Below are the code and all the weights of a small trained network. Each question names an input and a class and asks about switching units off, where a switched-off unit gives its printed mean instead of its output.

import numpy as np


def w(rows, s, z=0):
    codes = np.array(rows[::2]) - 128.0
    scale = np.full(codes.shape[1], s)
    scale[-1] = z or s
    return codes * scale


def norm(h):
    return h / np.sqrt((h * h).mean(-1, keepdims=True) + 1e-5)


def f(y):
    return y / 2 * (1 + np.tanh(0.7978845608 * (y + 0.044715 * y**3)))


def log_softmax(a):
    a = a - a.max(-1, keepdims=True)
    return a - np.log(np.exp(a).sum(-1, keepdims=True))


def net(x, mask):
    res = np.array(x, float).reshape(1, 6) / 4 @ E
    u = 0
    for l in range(2):
        y = f(norm(res) @ A[l][:, :-1].T + A[l][:, -1])
        res = res + np.where(mask[u : u + 6], y, B[l][:, -1]) @ B[l][:, :-1]
        u += 6
    return log_softmax(norm(res)[-1] @ U[:, :-1].T + U[:, -1])


A, B = {}, {}
E = w([
[129,127,128],'x0',
[221,221,112],'x1',
[129,127,128],'x2',
[37,218,64],'x3',
[128,128,127],'x4',
[164,75,1],'x5',
],0.0077)
A[0] = w([
[176,71,4,40],'0.n0',
[85,161,39,118],'0.n1',
[232,181,75,118],'0.n2',
[109,165,215,2],'0.n3',
[219,42,128,120],'0.n4',
[72,28,87,86],'0.n5',
],0.023,0.0081)
B[0] = w([
[253,97,179,237],'0.n0',
[130,207,38,213],'0.n1',
[38,52,171,229],'0.n2',
[204,132,185,169],'0.n3',
[106,218,20,245],'0.n4',
[55,66,184,219],'0.n5',
],0.036,0.011)
A[1] = w([
[222,80,139,47],'1.n0',
[60,5,139,64],'1.n1',
[59,68,161,1],'1.n2',
[204,105,173,84],'1.n3',
[209,85,139,79],'1.n4',
[129,86,89,84],'1.n5',
],0.021,0.0043)
B[1] = w([
[160,208,254,240],'1.n0',
[67,14,108,255],'1.n1',
[8,129,181,203],'1.n2',
[254,76,115,234],'1.n3',
[162,187,226,229],'1.n4',
[167,116,168,153],'1.n5',
],0.027,0.0077)
U = w([
[239,112,234,254],'0',
[13,15,172,65],'1',
[134,215,2,57],'2',
],0.014,0.0021)

Each question gives the input, the list of numbers given to net, and the class t.
The units are the neurons (one row each of A and B). Each row of codes is followed by its name. A weight is (code - 128) times the scale printed after its matrix; where a second scale follows, it is the last column's (A, B and U).
mask holds one flag per neuron, layer by layer. A switched-off neuron (its flag False) gives its mean, the last column of its row in B, instead of its output. The means were averaged over made-up inputs and are rounded, as every weight is.
A unit's drop is (log p(t) with every unit on - log p(t) with that unit switched off) / (log p(t) with every unit on - log p(t) with every unit switched off).
The circuit of an input: a set's keep is (log p(t) with only the set's units on - log p(t) with every unit switched off) / (log p(t) with every unit on - log p(t) with every unit switched off). Starting from all 12 units, units are removed one at a time, each time the one whose removal leaves the highest keep (on an exact tie, the one counted first), for as long as the keep stays at least 0.8.
circuit, biggest first: the units of the circuit, biggest drop first
k most important neurons: the k neurons with the biggest drops, biggest first
top k neurons in layer l: the k neurons of layer l with the biggest drops, biggest first
drop of u: that unit's drop, to one decimal
input [5,7,4,3,5,-6], class 1: circuit, biggest first	0.n0
input [-2,6,-7,-7,-2,-4], class 2: 2 most important neurons	0.n4, 0.n5
input [7,-5,-4,7,2,-1], class 2: top 2 neurons in layer 0	0.n1, 0.n2
input [1,-5,-3,-5,3,4], class 1: 2 most important neurons	0.n5, 0.n1
input [-5,8,2,6,7,-1], class 1: 2 most important neurons	0.n2, 0.n4
input [-4,3,1,6,1,-5], class 2: 2 most important neurons	0.n0, 1.n0
input [-6,-3,7,1,8,2], class 1: top 2 neurons in layer 0	0.n5, 0.n3
input [-4,-3,1,-5,3,-1], class 2: 2 most important neurons	0.n4, 0.n2
input [-7,-3,7,-8,-7,-6], class 2: 2 most important neurons	0.n0, 0.n4
input [-2,2,5,3,-8,2], class 2: 2 most important neurons	0.n1, 0.n5
input [-5,6,-8,8,-6,6], class 2: top 2 neurons in layer 0	0.n1, 0.n5
input [1,-1,-5,-6,-7,2], class 2: drop of 1.n0	0.0
input [-5,7,5,-1,7,1], class 1: drop of 0.n2	0.4
input [-7,7,-7,-4,2,5], class 1: circuit, biggest first	0.n2
input [7,-2,-3,-1,6,0], class 1: drop of 0.n5	2.2
